Here is a tiny trained network, its code and every weight. The questions are about switching its units off for an input and a class, where a switched-off unit gives its printed mean instead of its output.

import numpy as np


def w(rows, s, z=0):
    codes = np.array(rows[::2]) - 128.0
    scale = np.full(codes.shape[1], s)
    scale[-1] = z or s
    return codes * scale


def norm(h):
    return h / np.sqrt((h * h).mean(-1, keepdims=True) + 1e-5)


def f(y):
    return np.maximum(y, 0)


def log_softmax(a):
    a = a - a.max(-1, keepdims=True)
    return a - np.log(np.exp(a).sum(-1, keepdims=True))


def net(x, mask):
    res = np.array(x, float).reshape(1, 4) / 4 @ E
    u = 0
    for l in range(4):
        y = f(norm(res) @ A[l][:, :-1].T + A[l][:, -1])
        res = res + np.where(mask[u : u + 6], y, B[l][:, -1]) @ B[l][:, :-1]
        u += 6
    return log_softmax(norm(res)[-1] @ U[:, :-1].T + U[:, -1])


A, B = {}, {}
E = w([
[191,128,238,117],'x0',
[131,163,81,225],'x1',
[254,75,98,107],'x2',
[113,13,142,159],'x3',
],0.0087)
A[0] = w([
[4,64,182,58,1],'0.n1',
[58,178,23,157,73],'0.n2',
[167,30,56,112,67],'0.n3',
[172,238,107,21,76],'0.n4',
[96,134,176,77,61],'0.n5',
[130,123,128,127,82],'0.n6',
],0.018,0.0048)
B[0] = w([
[4,85,154,84,208],'0.n1',
[102,183,87,180,244],'0.n2',
[161,75,130,144,205],'0.n3',
[165,168,148,66,254],'0.n4',
[110,144,126,100,170],'0.n5',
[121,133,126,132,128],'0.n6',
],0.036,0.0094)
A[1] = w([
[120,200,65,157,40],'1.n1',
[127,185,71,161,3],'1.n2',
[188,34,53,147,24],'1.n3',
[173,91,99,109,54],'1.n4',
[148,93,143,135,121],'1.n5',
[96,127,213,252,12],'1.n6',
],0.025,0.0027)
B[1] = w([
[98,217,158,156,255],'1.n1',
[110,190,142,188,229],'1.n2',
[66,37,172,214,234],'1.n3',
[123,74,113,104,183],'1.n4',
[115,90,141,128,172],'1.n5',
[251,135,125,159,210],'1.n6',
],0.034,0.0094)
A[2] = w([
[235,165,36,14,2],'2.n1',
[96,68,10,150,107],'2.n2',
[116,135,180,20,117],'2.n3',
[93,131,158,123,108],'2.n4',
[4,137,198,107,131],'2.n5',
[200,161,245,152,76],'2.n6',
],0.018,0.0041)
B[2] = w([
[115,141,251,118,218],'2.n1',
[179,157,84,189,164],'2.n2',
[57,108,161,87,236],'2.n3',
[150,125,108,111,162],'2.n4',
[221,139,26,91,255],'2.n5',
[248,146,110,108,215],'2.n6',
],0.029,0.0099)
A[3] = w([
[54,244,198,193,133],'3.n1',
[130,148,10,201,127],'3.n2',
[2,110,135,105,85],'3.n3',
[93,211,187,137,61],'3.n4',
[83,138,223,120,6],'3.n5',
[102,59,165,122,54],'3.n6',
],0.017,0.0023)
B[3] = w([
[4,185,221,140,247],'3.n1',
[199,164,53,211,194],'3.n2',
[188,132,44,118,162],'3.n3',
[101,140,212,183,211],'3.n4',
[126,59,205,126,165],'3.n5',
[59,150,188,142,170],'3.n6',
],0.021,0.012)
U = w([
[109,118,136,137,2],'0',
[71,221,142,222,185],'1',
[87,91,68,25,173],'2',
[242,119,153,142,121],'3',
[145,130,20,182,77],'4',
[100,13,156,210,179],'5',
[113,135,253,69,150],'6',
],0.019,0.0092)

Each question gives the input, the list of numbers given to net, and the class t.
The units are the neurons (one row each of A and B). Each row of codes is followed by its name. A weight is (code - 128) times the scale printed after its matrix; where a second scale follows, it is the last column's (A, B and U).
mask holds one flag per neuron, layer by layer. A switched-off neuron (its flag False) gives its mean, the last column of its row in B, instead of its output. The means were averaged over made-up inputs and are rounded, as every weight is.
A unit's drop is (log p(t) with every unit on - log p(t) with that unit switched off) / (log p(t) with every unit on - log p(t) with every unit switched off).
The circuit of an input: a set's keep is (log p(t) with only the set's units on - log p(t) with every unit switched off) / (log p(t) with every unit on - log p(t) with every unit switched off). Starting from the 12 units with the biggest drops (on a tie, the unit counted first), units are removed one at a time, each time the one whose removal leaves the highest keep (on an exact tie, the one counted first), for as long as the keep stays at least 0.8.
circuit, biggest first: the units of the circuit, biggest drop first
unit that matters most: the unit with the biggest drop
k most important neurons: the k neurons with the biggest drops, biggest first
k most important neurons of layer l: the k neurons of layer l with the biggest drops, biggest first
drop when u is switched off: that unit's drop, to one decimal
input [7,8,0,2], class 3: unit that matters most -> 0.n2
input [8,2,-4,5], class 3: circuit, biggest first -> 1.n6, 2.n6
input [-7,-7,-1,-3], class 2: circuit, biggest first -> 0.n1, 2.n5
input [-4,4,8,-2], class 5: circuit, biggest first -> 0.n3, 1.n3
input [-1,0,-1,3], class 4: 3 most important neurons of layer 2 -> 2.n5, 2.n2, 2.n1
input [4,3,-3,5], class 3: circuit, biggest first -> 0.n4, 1.n6
input [8,-1,-1,-1], class 6: 3 most important neurons -> 0.n2, 1.n3, 0.n1
input [8,3,-3,-7], class 6: 2 most important neurons -> 0.n2, 1.n3
input [-5,-3,-5,7], class 4: 3 most important neurons of layer 2 -> 2.n5, 2.n2, 2.n1
input [8,7,2,5], class 3: 2 most important neurons of layer 2 -> 2.n6, 2.n3
input [-6,-5,-5,4], class 4: 2 most important neurons -> 0.n1, 2.n5
input [-3,7,4,3], class 5: 3 most important neurons -> 0.n3, 1.n3, 0.n4
input [2,-1,-4,-6], class 6: 2 most important neurons -> 0.n4, 1.n3
input [3,0,-3,-2], class 2: unit that matters most -> 1.n6
input [-6,5,2,8], class 5: 2 most important neurons -> 0.n3, 1.n3
input [-2,1,-5,4], class 4: 2 most important neurons -> 0.n1, 2.n5
input [8,-3,3,4], class 5: 3 most important neurons -> 0.n1, 0.n4, 0.n2
input [-5,4,1,6], class 5: 3 most important neurons of layer 0 -> 0.n3, 0.n4, 0.n5
input [8,5,-8,5], class 3: 2 most important neurons -> 0.n4, 1.n6
input [2,-2,2,7], class 5: unit that matters most -> 0.n3
input [-3,0,-2,6], class 4: 2 most important neurons of layer 0 -> 0.n1, 0.n4
input [0,5,0,5], class 5: 2 most important neurons -> 1.n3, 0.n3
input [4,5,4,-4], class 6: 2 most important neurons -> 0.n2, 1.n3
input [-1,3,5,-7], class 6: 2 most important neurons -> 0.n4, 1.n3
input [8,2,-3,2], class 3: 2 most important neurons -> 0.n4, 0.n2
input [-8,-3,-7,3], class 4: drop when 2.n5 is switched off -> 0.5
input [-2,-4,-3,1], class 2: drop when 2.n6 is switched off -> 0.0
input [-1,2,-2,6], class 4: unit that matters most -> 0.n1
